Below is a small trained network, with its code and all its weights. Each question gives an input and a class and asks what happens when units are switched off, that is, made to give their printed mean instead of their output.

import numpy as np


def w(rows, s, z=0):
    codes = np.array(rows[::2]) - 128.0
    scale = np.full(codes.shape[1], s)
    scale[-1] = z or s
    return codes * scale


def f(y):
    return y / 2 * (1 + np.tanh(0.7978845608 * (y + 0.044715 * y**3)))


def log_softmax(a):
    a = a - a.max(-1, keepdims=True)
    return a - np.log(np.exp(a).sum(-1, keepdims=True))


def net(x, mask):
    res = np.array(x, float).reshape(1, 4) / 4 @ E
    y = f(res @ A[0][:, :-1].T + A[0][:, -1])
    res = res + np.where(mask, y, B[0][:, -1]) @ B[0][:, :-1]
    return log_softmax(res[-1] @ U[:, :-1].T + U[:, -1])


A, B = {}, {}
E = w([
[112,85,63,167,87,153,177,174],'x0',
[115,179,130,36,72,110,176,120],'x1',
[249,112,76,109,133,117,188,121],'x2',
[184,131,243,75,118,195,112,172],'x3',
],0.012)
A[0] = w([
[157,146,146,94,250,111,81,24,174],'n0',
[161,138,111,85,66,62,185,67,194],'n1',
[73,104,98,160,130,107,107,51,154],'n2',
[24,168,134,105,52,107,162,194,207],'n3',
[21,74,84,133,117,160,254,167,181],'n4',
[41,172,133,137,170,183,12,109,251],'n5',
[64,189,185,55,60,114,134,131,207],'n6',
[95,111,134,227,200,129,42,80,203],'n7',
[213,75,154,138,80,203,176,212,211],'n8',
[188,27,49,227,134,21,79,170,241],'n9',
[121,53,105,200,170,165,168,167,195],'n10',
[163,43,48,166,161,170,179,118,195],'n11',
[169,95,188,142,133,230,141,209,180],'n12',
[88,173,105,132,199,60,66,151,204],'n13',
[120,154,204,56,119,165,68,178,254],'n14',
[179,192,114,68,57,106,152,103,189],'n15',
[144,193,90,78,102,71,203,96,202],'n16',
],0.0076,0.0031)
B[0] = w([
[150,179,200,158,123,123,54,95,196],'n0',
[122,234,150,73,187,202,232,149,189],'n1',
[158,128,105,167,162,62,193,134,191],'n2',
[183,139,72,189,28,89,125,131,221],'n3',
[149,111,91,183,100,125,135,159,229],'n4',
[35,78,161,175,119,2,105,108,234],'n5',
[48,168,68,175,72,115,142,138,219],'n6',
[129,92,215,174,189,89,103,132,222],'n7',
[142,68,99,119,163,175,78,198,230],'n8',
[166,114,184,151,151,182,156,85,247],'n9',
[116,36,183,178,139,179,128,112,205],'n10',
[138,131,173,204,119,205,106,119,220],'n11',
[120,72,77,88,119,128,44,198,217],'n12',
[111,167,159,138,192,68,169,124,185],'n13',
[72,162,91,100,101,75,112,158,225],'n14',
[92,195,126,87,160,134,145,171,190],'n15',
[141,225,167,102,131,204,246,177,200],'n16',
],0.0075,0.011)
U = w([
[139,86,84,65,103,119,57,231,165],'0',
[53,138,125,150,30,52,93,107,135],'1',
[103,85,197,141,189,2,121,105,117],'2',
[200,170,195,131,115,123,65,91,121],'3',
[143,52,163,169,102,213,132,107,158],'4',
[132,82,74,67,112,104,122,71,4],'5',
[163,176,64,155,47,126,171,151,116],'6',
[102,185,164,60,153,160,207,135,133],'7',
],0.0087,0.0047)

Each question gives the input, the list of numbers given to net, and the class t.
The units are the neurons (one row each of A and B). Each row of codes is followed by its name. A weight is (code - 128) times the scale printed after its matrix; where a second scale follows, it is the last column's (A, B and U).
mask holds one flag per neuron, in row order. A switched-off neuron (its flag False) gives its mean, the last column of its row in B, instead of its output. The means were averaged over made-up inputs and are rounded, as every weight is.
A unit's drop is (log p(t) with every unit on - log p(t) with that unit switched off) / (log p(t) with every unit on - log p(t) with every unit switched off).
The circuit of an input: a set's keep is (log p(t) with only the set's units on - log p(t) with every unit switched off) / (log p(t) with every unit on - log p(t) with every unit switched off). Starting from the 12 units with the biggest drops (on a tie, the unit counted first), units are removed one at a time, each time the one whose removal leaves the highest keep (on an exact tie, the one counted first), for as long as the keep stays at least 0.8.
units of the circuit, in order: the units of the circuit, biggest drop first
most important unit: the unit with the biggest drop
top k neurons: the k neurons with the biggest drops, biggest first
drop when u is switched off: that unit's drop, to one decimal
input [-3,2,-3,-6], class 2: most important unit : n13
input [8,1,-8,7], class 0: top 2 neurons : (n12, n8)
input [-1,5,-2,-1], class 6: units of the circuit, in order : (n3, n7, n5)
input [6,7,-3,4], class 6: units of the circuit, in order : (n3, n5)
input [0,-2,-6,3], class 1: units of the circuit, in order : (n14, n9)
input [-4,-5,6,-1], class 3: units of the circuit, in order : (n0, n5)
input [-3,-3,5,-4], class 3: units of the circuit, in order : (n0, n5, n6)
input [5,-7,-2,-5], class 4: top 2 neurons : (n9, n11)
input [5,8,-1,7], class 0: top 2 neurons : (n8, n12)
input [-5,-1,7,-5], class 7: top 2 neurons : (n1, n16)
input [-6,7,-2,4], class 1: top 2 neurons : (n6, n14)
input [7,-8,-8,6], class 2: top 3 neurons : (n5, n7, n10)
input [2,-6,-3,-2], class 2: top 2 neurons : (n7, n5)
input [2,6,-7,8], class 1: units of the circuit, in order : (n6)
input [4,5,8,8], class 0: top 2 neurons : (n8, n12)
input [-3,-4,-8,7], class 1: top 2 neurons : (n14, n6)
input [0,-2,-2,3], class 0: drop when n9 is switched off : 0.2
input [-3,1,1,4], class 0: drop when n9 is switched off : 0.1
input [-5,7,-5,8], class 1: drop when n0 is switched off : 0.0
input [5,8,-2,6], class 6: units of the circuit, in order : (n3)
input [1,2,3,-3], class 7: drop when n1 is switched off : 0.1
